Below is a small trained network, with its code and all its weights. Each question gives an input and a target symbol and asks what happens when units are switched off, that is, made to give their printed mean instead of their output.

import numpy as np


def w(rows, s, z=0):
    codes = np.array(rows[::2]) - 128.0
    scale = np.full(codes.shape[1], s)
    scale[-1] = z or s
    return codes * scale


def norm(h):
    return h / np.sqrt((h * h).mean(-1, keepdims=True) + 1e-5)


def f(y):
    return y / 2 * (1 + np.tanh(0.7978845608 * (y + 0.044715 * y**3)))


def softmax(a):
    e = np.exp(a - a.max(-1, keepdims=True))
    return e / e.sum(-1, keepdims=True)


def log_softmax(a):
    a = a - a.max(-1, keepdims=True)
    return a - np.log(np.exp(a).sum(-1, keepdims=True))


def net(x, mask):
    ids = ['αδζημξστφψ'.index(c) for c in x.split()]
    T = len(ids)
    res = E[ids] + P[:T]
    u = 0
    for l in range(2):
        r = norm(res)
        for j in range(3):
            rows = slice(2 * j, 2 * j + 2)
            q, k, v = (r @ M[l][rows].T for M in (Q, K, V))
            z = softmax(np.where(np.tri(T) > 0, q @ k.T / 2**0.5, -1e9)) @ v
            o = O[l][rows]
            res = res + np.where(mask[u + j], z, o[:, -1]) @ o[:, :-1]
        u += 3
        y = f(norm(res) @ A[l][:, :-1].T + A[l][:, -1])
        res = res + np.where(mask[u : u + 12], y, B[l][:, -1]) @ B[l][:, :-1]
        u += 12
    return log_softmax(norm(res)[-1] @ U[:, :-1].T + U[:, -1])


Q, K, V, O, A, B = {}, {}, {}, {}, {}, {}
E = w([
[254,124,141,69,76,175,134,131],'α',
[232,30,138,129,116,151,150,81],'δ',
[128,90,175,170,39,161,103,199],'ζ',
[81,71,129,60,92,101,116,101],'η',
[192,95,88,88,70,161,240,77],'μ',
[189,234,72,67,30,115,175,155],'ξ',
[194,141,131,87,113,96,50,176],'σ',
[115,160,122,148,143,150,76,73],'τ',
[135,132,42,193,123,22,167,133],'φ',
[158,103,170,122,187,113,144,142],'ψ',
],0.0098)
P = w([
[252,79,122,185,19,108,51,108],'0',
[209,70,162,126,54,66,95,134],'1',
[200,95,48,124,143,181,111,147],'2',
[187,114,74,86,149,159,124,124],'3',
[171,132,100,41,134,150,164,127],'4',
[156,138,139,26,128,116,190,127],'5',
[155,132,174,37,108,95,202,118],'6',
[172,128,198,49,86,70,197,129],'7',
],0.0035)
Q[0] = w([
[63,146,167,204,205,132,141,151],'L0H1',
[123,148,142,93,89,71,137,113],'L0H1',
[57,134,15,231,187,51,133,156],'L0H2',
[55,140,181,189,176,165,146,217],'L0H2',
[145,135,80,162,94,139,176,120],'L0H3',
[255,101,123,83,112,209,116,149],'L0H3',
],0.0071)
K[0] = w([
[151,95,125,177,66,163,118,188],'L0H1',
[123,129,142,174,90,147,88,114],'L0H1',
[247,138,29,101,193,9,150,1],'L0H2',
[151,167,135,111,123,173,60,30],'L0H2',
[119,127,87,191,125,151,168,109],'L0H3',
[168,180,184,182,57,161,32,53],'L0H3',
],0.0058)
V[0] = w([
[199,6,91,55,78,14,199,252],'L0H1',
[56,128,100,94,228,69,126,63],'L0H1',
[183,78,120,181,41,107,163,198],'L0H2',
[159,144,101,78,162,95,146,116],'L0H2',
[54,163,82,50,184,129,101,127],'L0H3',
[64,116,82,136,165,132,104,78],'L0H3',
],0.0043)
O[0] = w([
[122,199,27,44,252,254,71,80,83],'L0H1',
[163,60,118,86,142,35,133,153,83],'L0H1',
[83,130,162,233,152,164,138,148,255],'L0H2',
[122,110,51,123,113,105,125,141,150],'L0H2',
[189,118,165,181,65,127,126,128,51],'L0H3',
[139,182,181,177,122,148,135,98,131],'L0H3',
],0.0054,0.003)
A[0] = w([
[142,126,193,154,236,154,164,203,130],'L0N1',
[87,191,155,101,171,95,103,102,96],'L0N2',
[107,205,144,157,134,93,116,254,59],'L0N3',
[36,43,80,91,126,108,69,168,103],'L0N4',
[123,111,149,113,39,24,167,193,75],'L0N5',
[46,114,97,143,102,203,129,253,4],'L0N6',
[152,83,111,154,210,94,170,118,139],'L0N7',
[172,125,98,158,87,160,202,159,83],'L0N8',
[112,144,140,143,121,85,61,79,105],'L0N9',
[197,181,53,130,128,179,155,126,166],'L0N10',
[56,166,178,163,82,47,129,101,77],'L0N11',
[177,103,44,37,147,133,175,175,15],'L0N12',
],0.0065,0.0044)
B[0] = w([
[100,143,131,64,123,57,161,134,145],'L0N1',
[165,110,131,173,115,106,130,140,132],'L0N2',
[119,118,159,183,162,140,131,189,111],'L0N3',
[45,147,127,150,112,181,109,166,151],'L0N4',
[112,150,74,133,166,171,100,127,254],'L0N5',
[90,149,196,116,167,92,106,74,108],'L0N6',
[98,138,142,138,168,94,110,119,147],'L0N7',
[97,121,127,202,142,180,141,151,146],'L0N8',
[149,137,154,111,107,66,178,135,168],'L0N9',
[92,137,170,163,147,130,149,147,221],'L0N10',
[139,115,161,117,72,89,126,114,206],'L0N11',
[124,127,101,1,108,73,118,84,158],'L0N12',
],0.0074,0.0042)
Q[1] = w([
[175,179,203,224,63,69,118,92],'L1H1',
[168,67,183,65,88,106,84,24],'L1H1',
[187,139,107,142,168,165,161,161],'L1H2',
[73,13,78,77,104,149,159,178],'L1H2',
[106,80,62,37,181,193,91,228],'L1H3',
[92,140,113,34,2,107,112,77],'L1H3',
],0.0087)
K[1] = w([
[156,87,168,228,90,102,191,218],'L1H1',
[254,61,161,80,100,99,139,130],'L1H1',
[58,165,168,137,161,199,41,91],'L1H2',
[174,195,119,30,193,106,117,66],'L1H2',
[143,227,141,44,204,140,113,38],'L1H3',
[218,105,2,83,54,62,161,143],'L1H3',
],0.0074)
V[1] = w([
[127,63,59,126,172,147,134,50],'L1H1',
[255,64,139,151,112,112,110,144],'L1H1',
[183,23,122,107,100,207,187,202],'L1H2',
[250,133,168,120,168,96,177,18],'L1H2',
[9,28,118,149,90,133,211,48],'L1H3',
[96,96,247,121,164,163,44,131],'L1H3',
],0.0047)
O[1] = w([
[151,2,139,193,127,132,126,87,176],'L1H1',
[103,89,53,28,200,217,120,175,197],'L1H1',
[177,111,121,133,133,231,187,194,30],'L1H2',
[245,132,191,99,171,83,132,29,254],'L1H2',
[54,65,83,107,137,114,221,85,252],'L1H3',
[95,24,226,52,120,56,91,187,122],'L1H3',
],0.0048,0.00082)
A[1] = w([
[93,84,247,183,118,79,159,202,109],'L1N1',
[174,80,110,183,48,164,112,178,137],'L1N2',
[119,115,144,121,163,100,39,83,116],'L1N3',
[166,2,163,99,167,163,101,97,3],'L1N4',
[156,170,145,108,116,89,6,233,32],'L1N5',
[46,116,90,119,105,75,172,170,84],'L1N6',
[159,133,187,165,85,64,131,112,64],'L1N7',
[154,111,135,55,103,171,136,188,107],'L1N8',
[144,121,176,173,115,116,56,76,115],'L1N9',
[152,182,113,126,147,105,172,73,138],'L1N10',
[107,151,84,186,176,182,96,146,102],'L1N11',
[120,126,139,131,170,151,173,195,103],'L1N12',
],0.0071,0.0059)
B[1] = w([
[72,183,205,177,174,196,166,138,191],'L1N1',
[160,170,142,33,181,92,115,64,231],'L1N2',
[150,147,142,59,133,122,190,144,211],'L1N3',
[95,96,171,227,161,102,47,96,129],'L1N4',
[121,23,36,193,146,140,191,255,121],'L1N5',
[100,100,149,91,63,146,49,96,179],'L1N6',
[171,80,169,203,112,97,151,118,198],'L1N7',
[132,105,201,142,92,142,49,89,178],'L1N8',
[172,86,139,104,79,76,187,160,211],'L1N9',
[80,89,144,136,154,124,94,163,250],'L1N10',
[177,93,146,112,74,51,129,109,180],'L1N11',
[175,129,129,94,112,97,102,74,122],'L1N12',
],0.0065,0.0022)
U = w([
[190,160,161,99,129,198,80,113,74],'α',
[139,31,141,177,189,140,79,85,3],'δ',
[65,150,204,180,130,152,153,163,132],'ζ',
[49,91,101,85,73,135,80,128,175],'η',
[123,110,72,133,146,186,227,97,82],'μ',
[131,255,84,156,101,126,128,138,94],'ξ',
[144,89,85,133,136,136,117,233,205],'σ',
[186,100,159,139,80,64,163,115,205],'τ',
[90,150,63,215,150,70,88,113,189],'φ',
[107,155,118,74,213,75,143,138,108],'ψ',
],0.011,0.0028)

Each question gives the input, a string of symbols that net reads in full, and the target symbol t.
The units are the heads (2 rows each of Q, K, V and O) and the neurons (one row each of A and B). Each row of codes is followed by its name. A weight is (code - 128) times the scale printed after its matrix; where a second scale follows, it is the last column's (O, A, B and U).
mask holds one flag per unit, layer by layer, with each layer's heads first. A switched-off unit (its flag False) gives its mean, the last column of its rows in O or B, instead of its output. The means were averaged over made-up inputs and are rounded, as every weight is.
A unit's drop is (log p(t) with every unit on - log p(t) with that unit switched off) / (log p(t) with every unit on - log p(t) with every unit switched off).
k most important neurons: the k neurons with the biggest drops, biggest first
k most important neurons of layer l: the k neurons of layer l with the biggest drops, biggest first
heads that matter: for each layer, one digit per head in row order, 1 if its drop is at least 0.15 and else 0, layers parted by /
input η τ ζ α ξ, target ζ: heads that matter : 010 / 001
input η τ ζ, target ζ: 2 most important neurons : [L1N1, L0N6]
input ψ τ ψ ψ σ φ τ, target ψ: heads that matter : 100 / 110
input τ σ τ, target σ: heads that matter : 000 / 101
input ζ μ η τ η ψ τ, target η: 3 most important neurons : [L1N6, L0N10, L0N4]
input ζ α τ α μ, target ζ: heads that matter : 010 / 000
input ζ τ ξ σ τ, target ξ: 3 most important neurons : [L0N10, L0N4, L0N8]
input τ α ζ τ τ φ, target ζ: heads that matter : 000 / 001
input η τ μ ψ τ, target μ: heads that matter : 100 / 011
input τ τ τ α α μ σ τ, target α: most important neuron of layer 0 : [L0N5]
input α τ τ τ μ α ψ τ, target μ: heads that matter : 100 / 111
input τ τ τ τ η δ α α, target α: 2 most important neurons : [L1N8, L0N5]
input τ η τ α η, target τ: 3 most important neurons : [L0N4, L0N9, L0N8]
input ζ α τ δ α, target ζ: 2 most important neurons : [L1N1, L0N8]
input α η τ ξ τ, target ξ: heads that matter : 100 / 101
input η σ σ τ δ, target δ: heads that matter : 000 / 100
input ζ τ μ ψ φ η, target ζ: 2 most important neurons of layer 0 : [L0N4, L0N1]
input ζ τ τ τ ψ, target ζ: 2 most important neurons of layer 0 : [L0N12, L0N3]
input η η τ τ η, target τ: 3 most important neurons : [L0N4, L0N9, L0N5]
input τ δ μ τ, target δ: 2 most important neurons : [L1N4, L0N5]
input τ η α τ φ η, target α: 4 most important neurons : [L0N4, L0N12, L0N5, L0N1]
input τ ζ τ τ μ, target ζ: 3 most important neurons : [L1N1, L0N8, L0N12]
input φ τ ψ φ ψ σ η τ, target ψ: most important neuron : [L0N7]
input η ψ τ φ η τ, target φ: 2 most important neurons : [L0N12, L1N10]
input τ φ δ δ σ τ, target φ: most important neuron of layer 0 : [L0N2]
input μ η η α τ ζ μ ψ, target ζ: 3 most important neurons : [L1N1, L0N12, L1N2]
input τ ψ α τ τ η τ, target η: 3 most important neurons of layer 0 : [L0N5, L0N12, L0N1]
input ψ η τ η σ, target σ: most important neuron of layer 1 : [L1N5]
